In the rows, zero is written as 128.
Here are made-up things, facts about them, and rows of numbers that follow some of those facts. Name the thing behind each unnamed row.

How the things are related:
bedobra σ:vodrin Ω:b ε:459
stegu Ω:a ε:992
nivar Ω:b ε:459
kluze σ:plivom Ω:d ε:459
nobras σ:plumum kadun koto bola Ω:a ε:992
beplel Ω:a ε:459
bronan σ:mibel plededres Ω:a ε:992
vuveplil σ:satol Ω:a ε:992
sodoten σ:goplik Ω:b ε:459
brepar σ:plorok Ω:c ε:459
flufir Ω:b ε:459
brudra σ:rudril bedobra Ω:c ε:459
safle σ:klosim Ω:d ε:459
trusi σ:gesten goplik viru Ω:d ε:459
tiner σ:koto Ω:a ε:459
velon σ:stupin mizatrol Ω:c ε:992
klotri Ω:a ε:459
mopeflen σ:vodrin Ω:b ε:459
bezek Ω:b ε:992
gipim σ:fleple plededres Ω:c ε:459
sagrin Ω:a ε:459
drogras σ:bedobra rebu Ω:a ε:459
tekler σ:mopeflen Ω:a ε:992
nosa σ:truno floplum kiruflu gunezas Ω:c ε:992
fleple Ω:b ε:992
griplo σ:flatronul Ω:b ε:459
kiruflu σ:gesten fleple vodrin deplo Ω:a ε:992
zave σ:mizatrol zosem Ω:c ε:459
sida σ:deplo zave Ω:a ε:459
rebu σ:reber sopo modri grotom Ω:a ε:992
plorok σ:bedobra Ω:b ε:459
gemugro σ:stupin bregrok floplum Ω:a ε:459
kuno σ:reber gesten klosim deplo Ω:d ε:459
reber σ:mibel goplik Ω:a ε:992
viru σ:bregrok Ω:b ε:459
plumum σ:zuse tridru bedobra Ω:b ε:459
gogal Ω:b ε:992
sopo σ:stupin tridru stegu klosim Ω:d ε:992
plaskal σ:sodoten Ω:c ε:992
bola σ:gesten bedobra Ω:a ε:459
modri σ:gemugro gesten Ω:a ε:992
koto σ:bedobra Ω:d ε:459
nidis σ:fleple Ω:a ε:992
kagre σ:grotom Ω:a ε:459
kekle σ:ritrema rebu Ω:a ε:992
maki σ:kiruflu Ω:a ε:992
mizatrol σ:sodoten Ω:b ε:992
stega σ:gesten plededres Ω:a ε:459
faskes σ:floklak viru trumal Ω:b ε:992
tisto σ:goplik plededres Ω:c ε:459
druzu σ:plenu Ω:b ε:992
stupin σ:goplik Ω:c ε:459
susta σ:klosim modri Ω:c ε:459
podeko σ:nosa litipu Ω:c ε:992
natuku Ω:a ε:992
mibel σ:plivom plededres bola Ω:a ε:459
floklak Ω:b ε:992
fitrome Ω:a ε:459
brano σ:plumum vodrin Ω:b ε:459
tridru σ:gunezas Ω:a ε:992
ketri σ:sotaskal bimo Ω:a ε:992
plenu σ:sodoten bedobra sagrin Ω:c ε:459
zosem σ:tridru bregrok malu Ω:b ε:992
goplik σ:klosim sagrin Ω:a ε:459
grotom σ:gesten Ω:c ε:459
sotaskal Ω:a ε:459
kladi Ω:a ε:459
flatronul σ:plumum tridru drogras zigam Ω:c ε:992
bregrok σ:klosim sagrin Ω:c ε:459
skeror σ:klotri drogras bimo Ω:a ε:992
dumim Ω:c ε:459
balogi σ:kleklen Ω:b ε:459
sitri σ:stega brano Ω:b ε:992
trofe σ:fitrome podeko Ω:d ε:459
gesten Ω:a ε:459
stozus σ:vodrin Ω:a ε:992
drivim σ:sida Ω:a ε:992
brefer Ω:c ε:992
stumu σ:plipazor gogal gipim Ω:a ε:459
gedrel σ:brano Ω:c ε:992
roflel Ω:d ε:992
lilu Ω:d ε:459
fleker σ:nivar Ω:c ε:992
grezis σ:beplel natuku Ω:c ε:459
bimo Ω:a ε:992
trumal Ω:a ε:459
foma σ:koto nosa Ω:b ε:992
deplo σ:stega Ω:c ε:992
skosi σ:drestom stegu Ω:a ε:459
plivom σ:stupin vodrin Ω:b ε:992
moplar σ:klotri sagrin Ω:a ε:992
zuse Ω:c ε:992
truno Ω:a ε:459
rudril σ:klosim bregrok Ω:b ε:992
vodrin σ:sodoten bregrok floplum Ω:a ε:459
kleklen σ:stupin gesten Ω:a ε:459
drestom σ:bregrok Ω:a ε:992
vestak Ω:a ε:992
ritrema Ω:b ε:992
skuvir σ:sodoten natuku fleple rebu Ω:b ε:992
stukir σ:mibel kadun natuku Ω:c ε:992
satol σ:vodrin sagrin Ω:c ε:992
plunikem σ:sitri drestom mizatrol plenu Ω:a ε:459
litipu σ:zuse modri Ω:a ε:459
floplum σ:sodoten sagrin Ω:a ε:459
plipazor σ:stupin zave Ω:b ε:992
mogal σ:sotaskal Ω:c ε:992
plededres σ:sodoten mizatrol floplum sagrin Ω:a ε:459
zigam σ:plumum plivom Ω:b ε:992
kledre σ:mibel grotom Ω:b ε:459
malu Ω:c ε:459
gunezas σ:sodoten vodrin Ω:a ε:992
kadun σ:stupin gemugro goplik Ω:a ε:459
gebunam σ:gesten Ω:a ε:459
klosim Ω:b ε:459
totrur σ:fleple Ω:c ε:459
badrul σ:nidis Ω:a ε:992

Named rows:
plumum: [124  95 124 138 161 119 124  77 154 164 127 142 165 111 128 129 130  93
 162 138 111 111  75 128 133 141 133 173  89 130 152 121 130 151]
brano: [131  97 120 134 148 114 122  69 159 155 135 143 160 115 117 124 129  90
 153 145 106 111  70 122 137 131 138 164  83 134 153 119 130 143]
ritrema: [157 154 131 120 152 159 149 130 124 113 142  84 136 154 123 156 111 105
 141  85  91 115 177 135 136 130 140 104 129 111 130 146 111 149]
kagre: [103 115 129 119  69 110 145 139 113 113  58 171 107  71 169 102 119 178
  91 137 133 116 110 141 123 105 116 163 197 134 124 111 163  94]
fitrome: [106  97 139 119  76 110  74 120 119 127 108 123 135  98 176 111 131 126
 112 116 175 129 139 149 120 105 113 163 149 106  77  82 181  73]
trofe: [138 125 160 128 165  93 193  40 190  99 175 112 127 135 139 154 102  80
 146 109 134 104 134 119 123 105 157 120  44 141 141 163 129 177]
tekler: [149 137 102 118 128 177  79 164  69 132  97 112 152 119  83 104 151 149
 156 141 125 131  95 129 143 119 102 170 166 129 105 115 130  85]
vuveplil: [137 135 131 126  89 179  52 192  95 116 125  89 141 115 117 108 132 158
 111 118 174 140 161 130 130 115 107 153 172 115  62 107 142  73]
vestak: [143 134 110 124  95 190 110 196  82  86  76 142 106 113 124 121 124 186
 111 118 124 131 131 130 122 133  99 147 209 134 108 111 131  92]
trusi: [134 124 168 149 163 105 157  42 165 160 161 143 158 123 126 139  98  76
 159 169  84 105  82 117 120 141 158 149  30 150 184 153  99 172]
viru: [127 123 139 113 131  88 175  65 163 128 130 115 138 124 148 137 117  86
 135 101 109 113 153 137 136 109 147 129 101 106 145 134 151 142]
bronan: [139 151 143 129  78 171  58 190  94 123 120  87 138 113 120 104 119 158
  99 134 158 133 174 130 133 103 111 150 169 111  69 113 141  76]
safle: [133 115 165 150 169 105 158  50 164 157 165 149 165 124 130 147 101  72
 161 161  83 107  87 116 119 143 153 145  32 154 180 159  97 175]
dumim: [ 98 124 130 124 171  49 187  83 167 132 178 129  92 172 154 152 144 107
 140 124 146 130 127 125 124 123 154  69  65 134 159 143 131 171]
plunikem: [121 111 111 114 111  93 104  91 101 148  81 134 146  79 111  77 153 136
 141 163 137 119  72 136 144  95 115 191 143 132 124 103 172  79]
kladi: [104 101 139 119  69 108  81 124 113 128 101 117 135  96 178 111 124 144
 108 122 172 122 143 151 122  98 118 164 148 107  74  77 181  68]
stozus: [147 137 129 130  95 183  54 190 102 119 123  93 141 115 115 105 129 151
 106 123 174 144 160 133 131 108 105 152 177 108  59 111 145  81]

Which thing is each row?
No name comes twice in this set of rows, the named rows included.
[126 135 123  87  86  77 146  83 113 106  84 107 110  91 136  90 148 137
 122 122 145 124 135 145 149  67 125 156 158 112  97 113 196  76] -> stumu

Now the same things, written a new way:
Known rows:
klotri: [157 188 180 179 145 167  95  85 131 110 116  78 124 123 169  96 161 151
 182  89 118 164 112 160 100  95  85 157 120 132 194 129 148 118 131]
trofe: [123 166 177 120 184 149 110 129 138 106 132 110 143 127 154  67 167 141
 193  57 133 140  96 195 107  96 120 149 112 148 157  75 158 125 171]
brano: [126 169 169 116 149 122  85 121 127  97 132 117 141 145 133  80 110 138
 144 103 147 134 114 167  88  93 110 135 167 114 195 116 164 117 116]
skosi: [155 185 180 175 149 169  93  84 132 109 117  80 122 123 167 100 166 153
 180  90 118 164 110 160 104  99  84 155 124 130 193 126 148 118 128]
plededres: [146 182 180 199 157 155  70  73 133 111 117  92 118 121 169  77 160 147
 184  96 106 173 119 159 109  83  89 147 111 147 197 126 160 110 125]
fitrome: [159 187 179 176 145 169  97  85 132 110 117  79 124 124 168  94 161 151
 181  90 119 163 113 160 100  96  86 157 121 131 194 129 147 117 130]
zave: [112 173 182 149 176 136 110 115 138  95 168  97 117 125 146  72 128 122
 193 127 135 169  74 180  99  98 131 162 116 128 142 162 144  93 148]
beplel: [159 188 179 176 147 168  95  87 132 110 119  79 123 126 170  94 162 153
 182  89 118 163 113 161 100  96  85 155 120 131 193 129 147 119 131]
gesten: [171 187 179 162 145 189  79  83 135 113 137  78 126 130 155  83 179 155
 179  90 114 173 120 166 113  92  97 159 120 138 190 129 145 115 117]
mogal: [116 167 165 136 161 135 120 130 122  99 161 106 119 121 155  72 122 133
 189 125 138 151  97 184 129 105 124 152  87 135 118 187 132  91 143]
natuku: [158 180 161 170 137 165 102 100 116 116 108  92 126 119 183  90 156 160
 177  91 121 147 135 160 130 102  78 143  95 136 168 153 135 115 127]
velon: [109 164 163 142 167 136 117 125 120 101 165 112 118 122 160  63 130 133
 187 129 137 155  92 183 130 109 124 146  96 127 116 184 132  94 138]
gogal: [127 165 153 108 123 118  91 132 118 106 133 117 143 131 160  59 100 138
 143  86 148 115 134 159 118  94 112 127 136 136 178 143 140 106 119]
mizatrol: [112 161 154 131 135 104  71 124 115 106 129 132 139 130 160  45  99 136
 145  95 138 124 139 159 124  85 115 117 126 146 179 137 154 102 114]
bronan: [156 178 162 174 138 167  93  96 116 117 114  97 127 120 184  79 161 159
 177  94 116 154 136 164 134 101  81 139  96 137 169 152 138 115 121]
drivim: [158 179 162 169 139 169 100  97 116 116 110  92 124 121 180  94 162 162
 176  92 120 149 133 163 133 103  78 142  98 134 166 152 136 116 123]
roflel: [125 160 160 111 172 147 117 140 123 112 125 119 144 124 167  65 161 149
 189  57 134 123 117 194 136 102 112 135  86 157 132 100 145 121 167]

Rows to name:
No name comes twice in this set of rows, the named rows included.
[133 177 183 188 147 159  81  67 130 109 124  87 111 113 179  93 176 147
 180  85 112 170  99 156 119 101  90 149 132 138 194 120 145 110 117] -> goplik
[118 168 185 121 126 122  82 133 126  85 134 113 148 120 142  85 112 125
 153  88 145 137 125 180  98  87 125 144 155 120 208 116 160 115  99] -> plorok
[122 164 181 119 143 122  78 129 123  86 129 120 144 131 126 100 115 134
 149 105 144 136 124 182  99  88 116 137 159 112 201 113 169 118 101] -> bedobra
[117 158 157  97 118 111  83 116 118 103 136 113 127 121 150  94 108 145
 141  78 150 112 122 155 134 100 111 128 144 144 176 136 135  97 109] -> rudril
[123 163 178 117 183 159  99 122 140 109 145 113 140 129 152  59 181 139
 189  58 129 148  94 198 115  98 127 147 118 152 155  73 155 124 158] -> trusi
[148 178 179 174 154 168  87  70 130 112 123  84 110 125 167 105 176 157
 176  92 118 167  98 157 113 106  85 150 138 128 187 124 145 116 121] -> gemugro
[146 174 162 179 136 169  95  92 115 117 119 100 123 119 193  76 170 158
 176  92 117 156 129 165 139 107  84 136 105 132 167 149 134 116 115] -> reber
[ 95 166 180 154 178 141 110 105 135  98 181 107 112 128 161  58 149 122
 187 127 135 177  58 182 107 112 136 154 137 112 135 158 139  97 134] -> stupin
[143 179 181 197 161 150  72  71 131 109 111  90 114 120 163  95 161 151
 183  98 107 170 115 157 112  86  84 147 112 147 196 124 160 111 127] -> floplum
[118 163 180 114 180 145 107 120 138 105 136 106 135 123 151  80 171 142
 191  51 133 139  90 190 115 100 120 150 118 156 158  71 153 118 167] -> safle
[154 173 160 180 158 158  89  90 114 116  98 105 121 128 168 100 157 167
 174 113 114 152 135 166 135  98  69 131  93 133 164 148 152 116 123] -> gunezas
[152 184 192 181 141 171  94  97 126  98 112  85 128 112 166 113 166 148
 187  91 118 168 123 178 108  95  90 159 116 122 196 126 152 123 112] -> drogras
[123 158 147 111 141 124  90 125 113 108 131 135 140 144 156  66 116 148
 136 106 149 121 125 164 120 108 106 116 154 111 167 138 148 117 109] -> plivom
[117 170 172 111 128 115  81 110 132  99 143 101 132 128 145  78 111 131
 147  76 147 130 105 154  99  93 121 143 168 138 203 115 146 101 118] -> klosim

The same things again, as new rows of numbers:
Some rows with their names:
litipu: [138 106 140 124 111 214 136 129 131 145 115 144 177 125 104  96 120 129
 120 126 157 115 124  85 102 128 169 148]
brano: [160 153 165 169 156 110 136  93 132 185 131 159 107  92 148 108 132 138
 128 131 194 113  92 119 114 118 124  85]
trumal: [141 141 130 120  98 148 163 156 140 117 111 125 171 135  88  81 108 101
 120 148 164  96 115  90  67 147 135 137]
nosa: [123 184  99 132 128 107  85 128 141 132 112 109  88 131 155 161 165 146
 136 109  77 166 172 193 153 143 137 149]
plenu: [131 150 109 133 147 125 157  89 175 140 101 146  97 131 119 112 161 151
 122 170 171 139 170 174 118 164 168 145]
sotaskal: [106  78 109 115 119 135 179 112 144 114 117 119 163 146  65  65 131 110
  74 116 121  95 100  86  73 154 134 109]
zosem: [153 143 148 147 134  63  88 150  84 134 121 123  86 127 168 166 122 111
 156 130 124 131 103 155 145  97  59 109]
sagrin: [129 152 116 107 124 157 198 139 129 129 111 121 174  94  77  89  88 132
  88 168 147  85 134  88 140 166 131  93]
mopeflen: [143 152 165 165 153 100 142 105 140 160 143 156 101  90 148 113 131 127
 128 149 193 111  95 130 120 132 118  83]
gogal: [136 180 152 156 138  45 102 137 107 124 155  99 112 110 168 169 125 113
 136 110  84 111  80 139 165 117  88  76]
rudril: [160 142 151 142 137  44  96 153  85 144 108 126 103 122 170 169 101 120
 163 141 115 133 103 137 145  84  68 112]
gesten: [122 159 123 116 113 158 175 116 157 130 113 112 221 107  92  94  80 159
 123 133 115  90 121  50 144 127 179 124]
drivim: [120 102 120 114 100 163  89 188  96 101 134 113 145 138 126 159 113  96
 130 109  79 133 141 114 143 128 100 138]
plededres: [111 112 132 110 128 191 171 130 136 121 123 149 156 112  93 113 106 116
 106 162 158 108 147  94 153 160 140 104]
ketri: [ 91  22 101  97 124 136 100 159  76 113 129 116 135 165 102 122 143 100
  89  93  67 135 119 133  98 128  66 139]
flatronul: [133 150  87 128 135 107  82 113 127 145  91 118  76 149 150 143 180 161
 137 114  85 164 173 196 134 118 128 166]
maki: [116 103 119 111 107 176  88 176 100 114 135 117 155 129 129 166 116 113
 125  93  76 130 133 101 168 125 121 129]

Which thing is each row?
No name comes twice in this set of rows, the named rows included.
[131 190 122 139 127 105 162  94 195 123 103 144 101 133 128 119 151 138
 142 172 174 133 173 173 109 166 179 153] -> zave
[ 99 137 103 108 109 140 121 161 106 109 145  89 163 121 118 149 102 122
  97  98  46 116 122  99 181 139 114 105] -> natuku
[139 129 145 159 133  43  80 135 100 135 142 108 100 127 168 141 140 114
 145 100  95 123  70 138 125 101  88 107] -> bezek
[149 116 164 156 122  56  83 153  89 133 132 129  81 144 179 162 129  93
 167 127 123 134  88 155 117  94  63 124] -> faskes
[142 126 143 144 151  69  86 135  83 155 138 139  75 110 166 167 126 128
 132 116 112 137  98 156 155 100  67  92] -> druzu
[151 173 145 153 123  23  99 147  94 129 121 101 119 131 162 149 121 105
 148 116 105 111  73 140 135 109  78 107] -> floklak
[129  74 110 101 120 195  78 165  78 147 110 137 131 132 128 152 121 129
 120  92  87 146 147 128 131 103  95 143] -> nobras
[107 109 128 121 112 177 158 126 156 111 146 125 187 119  92 101 133 112
 100 131 136  99 111  93 109 160 154 112] -> beplel
[109  62 119  97 116 155  87 161  93 120 116 115 154 159 121 157 112 120
 130  96  73 132 128 107 141 108 103 149] -> kekle
[167 192 161 157 140  48 173  93 144 149 112 126 153  96 131 108  93 142
 155 165 175  84  78  95 135 114 131  94] -> klosim
[137 158 116 126 134 102 126 146  97  63 225  89  92 149 128 101 122 139
 133  80  85 174 112 149 114  77 115 144] -> roflel
[132  78 139 109 107 185 150 152 132 124 104 146 152 132 101 104 119  98
 126 156 185 120 135 101  86 136 130 149] -> skosi
[105  92  84 105 127 107 129 155  82 118 113  94 157 148  93 105 117 127
  75  95  45 109 113 120 124 125  75 120] -> bimo

